Below are the code and all the weights of a small trained network. Each question names an input and a target symbol and asks about switching units off, where a switched-off unit gives its printed mean instead of its output.

import numpy as np


def w(rows, s, z=0):
    codes = np.array(rows[::2]) - 128.0
    scale = np.full(codes.shape[1], s)
    scale[-1] = z or s
    return codes * scale


def norm(h):
    return h / np.sqrt((h * h).mean(-1, keepdims=True) + 1e-5)


def f(y):
    return np.maximum(y, 0)


def softmax(a):
    e = np.exp(a - a.max(-1, keepdims=True))
    return e / e.sum(-1, keepdims=True)


def log_softmax(a):
    a = a - a.max(-1, keepdims=True)
    return a - np.log(np.exp(a).sum(-1, keepdims=True))


def net(x, mask):
    ids = ['βδεμξψ'.index(c) for c in x.split()]
    T = len(ids)
    res = E[ids] + P[:T]
    r = norm(res)
    for j in range(3):
        rows = slice(4 * j, 4 * j + 4)
        q, k, v = (r @ M[0][rows].T for M in (Q, K, V))
        z = softmax(np.where(np.tri(T) > 0, q @ k.T / 4**0.5, -1e9)) @ v
        o = O[0][rows]
        res = res + np.where(mask[j], z, o[:, -1]) @ o[:, :-1]
    y = f(norm(res) @ A[0][:, :-1].T + A[0][:, -1])
    res = res + np.where(mask[3:7], y, B[0][:, -1]) @ B[0][:, :-1]
    return log_softmax(norm(res)[-1] @ U[:, :-1].T + U[:, -1])


Q, K, V, O, A, B = {}, {}, {}, {}, {}, {}
E = w([
[174,162,112,90,251],'β',
[125,177,76,108,110],'δ',
[64,188,109,75,165],'ε',
[157,116,155,135,220],'μ',
[98,124,124,83,78],'ξ',
[99,171,99,162,160],'ψ',
],0.012)
P = w([
[124,70,175,135,91],'0',
[125,172,26,193,122],'1',
[88,247,187,38,154],'2',
[70,54,94,77,145],'3',
[113,141,84,167,96],'4',
[87,238,199,50,204],'5',
[237,41,106,56,194],'6',
[115,123,117,156,84],'7',
],0.012)
Q[0] = w([
[112,74,137,159,133],'head 1',
[189,200,104,107,73],'head 1',
[82,44,111,182,176],'head 1',
[68,117,181,86,99],'head 1',
[167,130,98,145,135],'head 2',
[91,162,177,88,173],'head 2',
[105,94,106,93,154],'head 2',
[100,238,214,175,141],'head 2',
[123,105,122,160,91],'head 3',
[188,195,152,173,87],'head 3',
[9,123,160,93,135],'head 3',
[224,29,66,81,107],'head 3',
],0.015)
K[0] = w([
[158,96,130,197,206],'head 1',
[136,156,45,87,83],'head 1',
[153,120,166,212,228],'head 1',
[114,102,194,125,46],'head 1',
[190,183,121,102,147],'head 2',
[47,93,247,95,133],'head 2',
[172,135,152,71,143],'head 2',
[126,147,228,205,114],'head 2',
[55,174,87,162,88],'head 3',
[212,196,97,103,172],'head 3',
[151,110,200,113,59],'head 3',
[55,77,59,32,168],'head 3',
],0.012)
V[0] = w([
[174,144,54,48,163],'head 1',
[145,105,145,91,207],'head 1',
[190,142,151,107,120],'head 1',
[61,112,124,153,154],'head 1',
[41,80,173,126,127],'head 2',
[122,83,129,69,86],'head 2',
[176,109,172,97,158],'head 2',
[108,181,90,134,99],'head 2',
[87,245,92,134,162],'head 3',
[104,115,129,111,197],'head 3',
[239,147,48,111,119],'head 3',
[224,171,162,113,173],'head 3',
],0.013)
O[0] = w([
[200,174,23,124,132,246],'head 1',
[199,129,86,87,172,191],'head 1',
[183,91,159,95,146,76],'head 1',
[105,217,137,125,184,184],'head 1',
[196,99,2,155,141,182],'head 2',
[114,47,75,213,131,113],'head 2',
[77,124,117,202,185,151],'head 2',
[120,67,168,57,106,104],'head 2',
[221,76,165,182,107,153],'head 3',
[115,111,167,88,68,252],'head 3',
[75,2,104,197,173,46],'head 3',
[151,27,55,47,56,91],'head 3',
],0.0082,0.0043)
A[0] = w([
[55,119,111,76,128,100],'neuron 1',
[115,242,103,208,137,254],'neuron 2',
[124,190,109,42,212,136],'neuron 3',
[193,75,191,148,254,22],'neuron 4',
],0.01,0.0018)
B[0] = w([
[100,193,123,70,57,154],'neuron 1',
[203,125,80,119,139,237],'neuron 2',
[71,2,225,166,81,255],'neuron 3',
[61,187,67,230,110,187],'neuron 4',
],0.0086,0.0091)
U = w([
[197,31,70,120,102,81],'β',
[82,119,115,237,138,82],'δ',
[245,177,192,77,98,81],'ε',
[131,55,214,74,63,255],'μ',
[106,202,72,99,133,119],'ξ',
[113,175,240,163,101,169],'ψ',
],0.012,0.0056)

Each question gives the input, a string of symbols that net reads in full, and the target symbol t.
The units are the heads (4 rows each of Q, K, V and O) and the neurons (one row each of A and B). Each row of codes is followed by its name. A weight is (code - 128) times the scale printed after its matrix; where a second scale follows, it is the last column's (O, A, B and U).
mask holds one flag per unit, heads first, then neurons. A switched-off unit (its flag False) gives its mean, the last column of its rows in O or B, instead of its output. The means were averaged over made-up inputs and are rounded, as every weight is.
A unit's drop is (log p(t) with every unit on - log p(t) with that unit switched off) / (log p(t) with every unit on - log p(t) with every unit switched off).
The circuit of an input: a set's keep is (log p(t) with only the set's units on - log p(t) with every unit switched off) / (log p(t) with every unit on - log p(t) with every unit switched off). Starting from all 7 units, units are removed one at a time, each time the one whose removal leaves the highest keep (on an exact tie, the one counted first), for as long as the keep stays at least 0.8.
units of the circuit, in order: the units of the circuit, biggest drop first
most important unit: the unit with the biggest drop
k most important neurons: the k neurons with the biggest drops, biggest first
heads that matter: for each layer, one digit per head in row order, 1 if its drop is at least 0.15 and else 0, layers parted by /
input β β β ε, target β: units of the circuit, in order => head 1
input ε ε ψ μ β δ, target β: heads that matter => 010
input ξ β ξ δ β β ξ, target δ: heads that matter => 001
input β ψ ψ μ δ β δ, target μ: heads that matter => 001
input β μ ε ψ, target β: heads that matter => 000
input ξ ψ ε β, target ξ: heads that matter => 101
input μ δ ψ β ξ, target ψ: heads that matter => 111
input β β β μ ε ξ β, target μ: heads that matter => 011
input ε β β μ, target ε: heads that matter => 001
input ξ β μ, target δ: heads that matter => 110
input ψ β ε, target ε: heads that matter => 010
input ψ β β ψ μ ε μ, target ψ: units of the circuit, in order => head 3; neuron 4
input ε δ β ψ ε β ε, target ψ: 2 most important neurons => neuron 3; neuron 4
input β δ μ ψ δ ψ δ, target ψ: heads that matter => 011
input β ξ β δ ε μ ε, target δ: units of the circuit, in order => head 3; neuron 4
input ψ δ ψ ψ ψ ε, target ε: units of the circuit, in order => head 2; neuron 4
input ψ μ β β, target ψ: units of the circuit, in order => head 3; neuron 3
input ψ δ β μ ε ξ, target ε: units of the circuit, in order => head 2; neuron 4
input ψ ε β δ β μ β, target δ: 2 most important neurons => neuron 4; neuron 3
input δ ε β β ε δ, target ψ: most important unit => head 1
input ξ β β μ δ, target μ: heads that matter => 011
input β ψ ψ, target μ: units of the circuit, in order => head 3
input ε β ε, target β: heads that matter => 010
input ξ ψ μ, target δ: heads that matter => 110
input β β ξ, target μ: 2 most important neurons => neuron 2; neuron 4
input ψ δ β μ ψ ψ ψ, target μ: units of the circuit, in order => head 3; neuron 3
input β μ β ξ, target β: 2 most important neurons => neuron 3; neuron 4
